Here is a tiny trained network, its code and every weight. The questions are about switching its units off for an input and a class, where a switched-off unit gives its printed mean instead of its output.

import numpy as np


def w(rows, s, z=0):
    codes = np.array(rows[::2]) - 128.0
    scale = np.full(codes.shape[1], s)
    scale[-1] = z or s
    return codes * scale


def f(y):
    return np.maximum(y, 0)


def log_softmax(a):
    a = a - a.max(-1, keepdims=True)
    return a - np.log(np.exp(a).sum(-1, keepdims=True))


def net(x, mask):
    res = np.array(x, float).reshape(1, 5) / 4 @ E
    y = f(res @ A[0][:, :-1].T + A[0][:, -1])
    res = res + np.where(mask, y, B[0][:, -1]) @ B[0][:, :-1]
    return log_softmax(res[-1] @ U[:, :-1].T + U[:, -1])


A, B = {}, {}
E = w([
[108,122,138,130,125,168],'x0',
[173,181,208,188,199,142],'x1',
[132,19,62,138,216,133],'x2',
[119,124,124,150,123,117],'x3',
[254,155,56,194,74,201],'x4',
],0.009)
A[0] = w([
[117,133,118,161,145,68,119],'n0',
[109,132,117,127,188,97,95],'n1',
[107,66,126,123,93,123,239],'n2',
[97,111,104,138,79,141,188],'n3',
[175,133,139,124,144,145,105],'n4',
[137,94,168,150,252,138,104],'n5',
[117,180,179,114,103,130,254],'n6',
[104,153,103,133,128,149,69],'n7',
[166,158,175,167,154,130,217],'n8',
[114,107,72,70,120,121,205],'n9',
[127,151,85,129,58,143,154],'n10',
[62,129,152,106,116,101,61],'n11',
[81,116,175,78,125,99,209],'n12',
[130,87,166,161,130,97,146],'n13',
[192,172,110,222,158,127,92],'n14',
[161,137,98,166,125,116,216],'n15',
[147,48,82,119,167,144,113],'n16',
[111,135,148,146,126,178,117],'n17',
[162,160,141,132,75,131,87],'n18',
[69,133,38,83,103,130,115],'n19',
[131,125,148,109,198,142,100],'n20',
[91,122,155,110,125,97,2],'n21',
[117,110,147,144,167,122,130],'n22',
[102,134,129,172,130,120,106],'n23',
[149,150,100,101,29,137,195],'n24',
[62,154,127,128,225,112,156],'n25',
[125,153,162,114,134,123,6],'n26',
[171,112,104,165,123,164,61],'n27',
[132,83,131,147,121,135,61],'n28',
[131,142,122,151,142,93,123],'n29',
[102,222,200,120,71,116,51],'n30',
[191,160,81,144,145,199,66],'n31',
[109,117,109,86,162,118,38],'n32',
],0.014,0.005)
B[0] = w([
[155,110,110,127,86,141,157],'n0',
[149,95,140,112,123,156,181],'n1',
[148,207,128,116,123,88,220],'n2',
[209,158,131,130,127,186,197],'n3',
[66,133,173,123,133,130,165],'n4',
[221,41,97,78,117,195,238],'n5',
[119,191,70,123,139,109,246],'n6',
[149,112,67,164,150,141,132],'n7',
[74,83,209,214,254,51,232],'n8',
[142,202,112,202,165,96,226],'n9',
[190,99,129,52,88,236,219],'n10',
[104,213,111,175,162,86,195],'n11',
[62,133,149,165,225,68,243],'n12',
[130,113,108,87,114,161,166],'n13',
[124,155,122,126,149,70,236],'n14',
[165,156,94,132,111,157,207],'n15',
[41,169,123,172,217,19,237],'n16',
[154,142,111,142,99,150,153],'n17',
[163,142,114,84,89,173,197],'n18',
[12,145,111,193,244,34,224],'n19',
[143,82,148,138,102,199,178],'n20',
[199,225,67,157,62,164,164],'n21',
[163,97,118,57,80,147,175],'n22',
[103,142,119,103,118,147,138],'n23',
[211,102,143,6,77,218,254],'n24',
[179,46,82,98,96,153,235],'n25',
[135,35,160,185,164,93,146],'n26',
[12,175,155,168,235,82,191],'n27',
[142,161,81,112,132,127,146],'n28',
[118,123,116,133,80,118,146],'n29',
[39,132,142,222,200,100,255],'n30',
[96,151,120,168,194,69,228],'n31',
[142,63,154,111,64,109,164],'n32',
],0.0064,0.0098)
U = w([
[109,254,102,132,171,97,255],'0',
[56,95,153,145,194,62,53],'1',
[247,77,112,15,79,228,181],'2',
],0.0092,0.00077)

Each question gives the input, the list of numbers given to net, and the class t.
The units are the neurons (one row each of A and B). Each row of codes is followed by its name. A weight is (code - 128) times the scale printed after its matrix; where a second scale follows, it is the last column's (A, B and U).
mask holds one flag per neuron, in row order. A switched-off neuron (its flag False) gives its mean, the last column of its row in B, instead of its output. The means were averaged over made-up inputs and are rounded, as every weight is.
A unit's drop is (log p(t) with every unit on - log p(t) with that unit switched off) / (log p(t) with every unit on - log p(t) with every unit switched off).
The circuit of an input: a set's keep is (log p(t) with only the set's units on - log p(t) with every unit switched off) / (log p(t) with every unit on - log p(t) with every unit switched off). Starting from the 12 units with the biggest drops (on a tie, the unit counted first), units are removed one at a time, each time the one whose removal leaves the highest keep (on an exact tie, the one counted first), for as long as the keep stays at least 0.8.
circuit, biggest first: the units of the circuit, biggest drop first
most important unit: the unit with the biggest drop
top k neurons: the k neurons with the biggest drops, biggest first
drop when u is switched off: that unit's drop, to one decimal
input [8,8,3,-5,7], class 1: circuit, biggest first -> [n8]
input [-1,2,-6,-7,-4], class 1: top 2 neurons -> [n30, n26]
input [-1,0,0,-2,8], class 2: top 2 neurons -> [n24, n10]
input [-1,6,-8,0,-5], class 1: top 2 neurons -> [n30, n8]
input [-2,-6,6,-4,1], class 0: circuit, biggest first -> [n9, n8]
input [-6,-1,-2,6,8], class 2: top 2 neurons -> [n24, n10]
input [3,-6,0,7,-1], class 0: circuit, biggest first -> [n8, n2]
input [0,5,-8,7,0], class 1: top 3 neurons -> [n8, n30, n26]
input [-3,6,-1,-7,-1], class 1: top 2 neurons -> [n8, n24]
input [0,-4,-3,6,-7], class 0: top 2 neurons -> [n21, n11]
input [-5,3,4,-4,7], class 1: top 2 neurons -> [n8, n6]
input [2,3,4,8,6], class 1: top 2 neurons -> [n8, n6]
input [-7,4,-6,3,-5], class 1: drop when n30 is switched off -> 0.3
input [2,-4,0,6,1], class 2: most important unit -> n30
input [-4,-7,-1,-7,6], class 2: drop when n10 is switched off -> 0.2
input [7,-7,8,5,5], class 0: drop when n9 is switched off -> 0.2
